Here is a tiny trained network, its code and every weight. The questions are about switching its units off for an input and a class, where a switched-off unit gives its printed mean instead of its output.

import numpy as np


def w(rows, s, z=0):
    codes = np.array(rows[::2]) - 128.0
    scale = np.full(codes.shape[1], s)
    scale[-1] = z or s
    return codes * scale


def norm(h):
    return h / np.sqrt((h * h).mean(-1, keepdims=True) + 1e-5)


def f(y):
    return np.maximum(y, 0)


def log_softmax(a):
    a = a - a.max(-1, keepdims=True)
    return a - np.log(np.exp(a).sum(-1, keepdims=True))


def net(x, mask):
    res = np.array(x, float).reshape(1, 5) / 4 @ E
    u = 0
    for l in range(4):
        y = f(norm(res) @ A[l][:, :-1].T + A[l][:, -1])
        res = res + np.where(mask[u : u + 6], y, B[l][:, -1]) @ B[l][:, :-1]
        u += 6
    return log_softmax(norm(res)[-1] @ U[:, :-1].T + U[:, -1])


A, B = {}, {}
E = w([
[4,124,126,125,87],'x0',
[134,110,66,213,122],'x1',
[150,116,87,108,56],'x2',
[128,126,127,127,129],'x3',
[126,127,128,128,129],'x4',
],0.0028)
A[0] = w([
[247,188,164,114,154,111],'0.n1',
[155,131,175,79,71,131],'0.n2',
[255,131,118,175,153,194],'0.n3',
[82,53,110,97,182,2],'0.n4',
[118,64,91,150,56,81],'0.n5',
[132,148,70,200,133,186],'0.n6',
],0.0044,0.0013)
B[0] = w([
[127,3,183,122,140,232],'0.n1',
[194,139,87,72,157,176],'0.n2',
[91,229,64,94,115,252],'0.n3',
[89,135,158,134,131,136],'0.n4',
[189,174,159,165,128,178],'0.n5',
[84,74,46,142,114,199],'0.n6',
],0.0042,0.0038)
A[1] = w([
[183,28,70,170,193,90],'1.n1',
[114,151,66,91,2,247],'1.n2',
[93,192,220,69,113,162],'1.n3',
[124,175,47,182,160,198],'1.n4',
[76,59,110,131,204,215],'1.n5',
[117,31,142,206,94,32],'1.n6',
],0.0049,0.0014)
B[1] = w([
[56,189,148,118,97,201],'1.n1',
[182,154,215,106,123,252],'1.n2',
[142,164,90,219,116,200],'1.n3',
[80,145,2,43,126,226],'1.n4',
[207,140,122,87,194,200],'1.n5',
[148,17,143,153,128,156],'1.n6',
],0.0051,0.004)
A[2] = w([
[74,124,117,109,159,62],'2.n1',
[145,90,154,83,2,191],'2.n2',
[106,133,57,131,67,117],'2.n3',
[102,153,146,77,109,94],'2.n4',
[160,183,119,150,97,175],'2.n5',
[123,135,81,178,175,3],'2.n6',
],0.0052,0.0013)
B[2] = w([
[111,33,50,83,160,162],'2.n1',
[151,80,77,242,191,253],'2.n2',
[169,110,187,128,5,231],'2.n3',
[194,109,148,253,139,175],'2.n4',
[48,99,146,164,140,207],'2.n5',
[103,104,156,73,119,162],'2.n6',
],0.0041,0.0028)
A[3] = w([
[54,50,79,104,102,106],'3.n1',
[37,200,150,102,155,31],'3.n2',
[110,125,133,34,148,10],'3.n3',
[39,207,169,169,158,27],'3.n4',
[86,176,186,89,194,119],'3.n5',
[137,131,254,139,108,94],'3.n6',
],0.006,0.0014)
B[3] = w([
[122,111,219,172,232,250],'3.n1',
[144,1,75,107,53,187],'3.n2',
[71,161,128,195,140,186],'3.n3',
[176,92,180,76,84,207],'3.n4',
[86,139,151,79,81,241],'3.n5',
[45,200,118,123,132,223],'3.n6',
],0.0058,0.0023)
U = w([
[102,226,197,53,192,167],'0',
[243,131,137,114,174,249],'1',
[101,69,188,62,28,148],'2',
[123,247,198,204,89,127],'3',
[62,155,23,81,184,181],'4',
[166,197,37,124,16,41],'5',
[52,46,146,170,229,19],'6',
[131,49,113,236,86,93],'7',
],0.013,0.0016)

Each question gives the input, the list of numbers given to net, and the class t.
The units are the neurons (one row each of A and B). Each row of codes is followed by its name. A weight is (code - 128) times the scale printed after its matrix; where a second scale follows, it is the last column's (A, B and U).
mask holds one flag per neuron, layer by layer. A switched-off neuron (its flag False) gives its mean, the last column of its row in B, instead of its output. The means were averaged over made-up inputs and are rounded, as every weight is.
A unit's drop is (log p(t) with every unit on - log p(t) with that unit switched off) / (log p(t) with every unit on - log p(t) with every unit switched off).
The circuit of an input: a set's keep is (log p(t) with only the set's units on - log p(t) with every unit switched off) / (log p(t) with every unit on - log p(t) with every unit switched off). Starting from the 12 units with the biggest drops (on a tie, the unit counted first), units are removed one at a time, each time the one whose removal leaves the highest keep (on an exact tie, the one counted first), for as long as the keep stays at least 0.8.
circuit, biggest first: the units of the circuit, biggest drop first
top k neurons: the k neurons with the biggest drops, biggest first
k most important neurons of layer l: the k neurons of layer l with the biggest drops, biggest first
input [5,-6,-8,-2,-5], class 2: circuit, biggest first => 3.n2
input [3,1,7,1,0], class 7: top 4 neurons => 2.n2, 0.n3, 1.n5, 1.n1
input [-3,3,2,0,4], class 5: top 3 neurons => 0.n3, 2.n3, 1.n2
input [1,-5,4,8,5], class 3: circuit, biggest first => 1.n4, 0.n6, 1.n3
input [8,-2,6,2,-7], class 3: top 2 neurons => 1.n2, 0.n1
input [-2,-3,1,-5,8], class 1: top 2 neurons => 1.n2, 1.n4
input [1,-5,-5,6,0], class 2: top 3 neurons => 0.n1, 1.n3, 1.n2
input [-3,-8,1,-4,-4], class 1: circuit, biggest first => 1.n1, 1.n3
input [-6,6,0,3,5], class 4: circuit, biggest first => 0.n3, 1.n4
input [8,3,6,4,-6], class 7: top 3 neurons => 2.n2, 0.n3, 0.n1
input [3,-8,7,0,-6], class 3: 2 most important neurons of layer 1 => 1.n2, 1.n4
input [7,4,0,-7,3], class 6: top 3 neurons => 3.n1, 0.n3, 1.n3
input [0,-7,8,-1,-8], class 1: top 2 neurons => 0.n2, 2.n2
input [7,-2,-5,-1,3], class 2: circuit, biggest first => 3.n4
input [2,-4,8,3,-2], class 3: 2 most important neurons of layer 1 => 1.n2, 1.n4
input [3,0,-2,0,7], class 2: top 3 neurons => 0.n6, 1.n4, 0.n1
input [2,-3,-2,4,-7], class 2: top 2 neurons => 0.n1, 1.n3
input [0,-2,4,5,5], class 1: 2 most important neurons of layer 1 => 1.n1, 1.n3
input [7,6,0,5,5], class 6: 2 most important neurons of layer 1 => 1.n3, 1.n4
input [0,7,0,2,3], class 4: circuit, biggest first => 1.n4
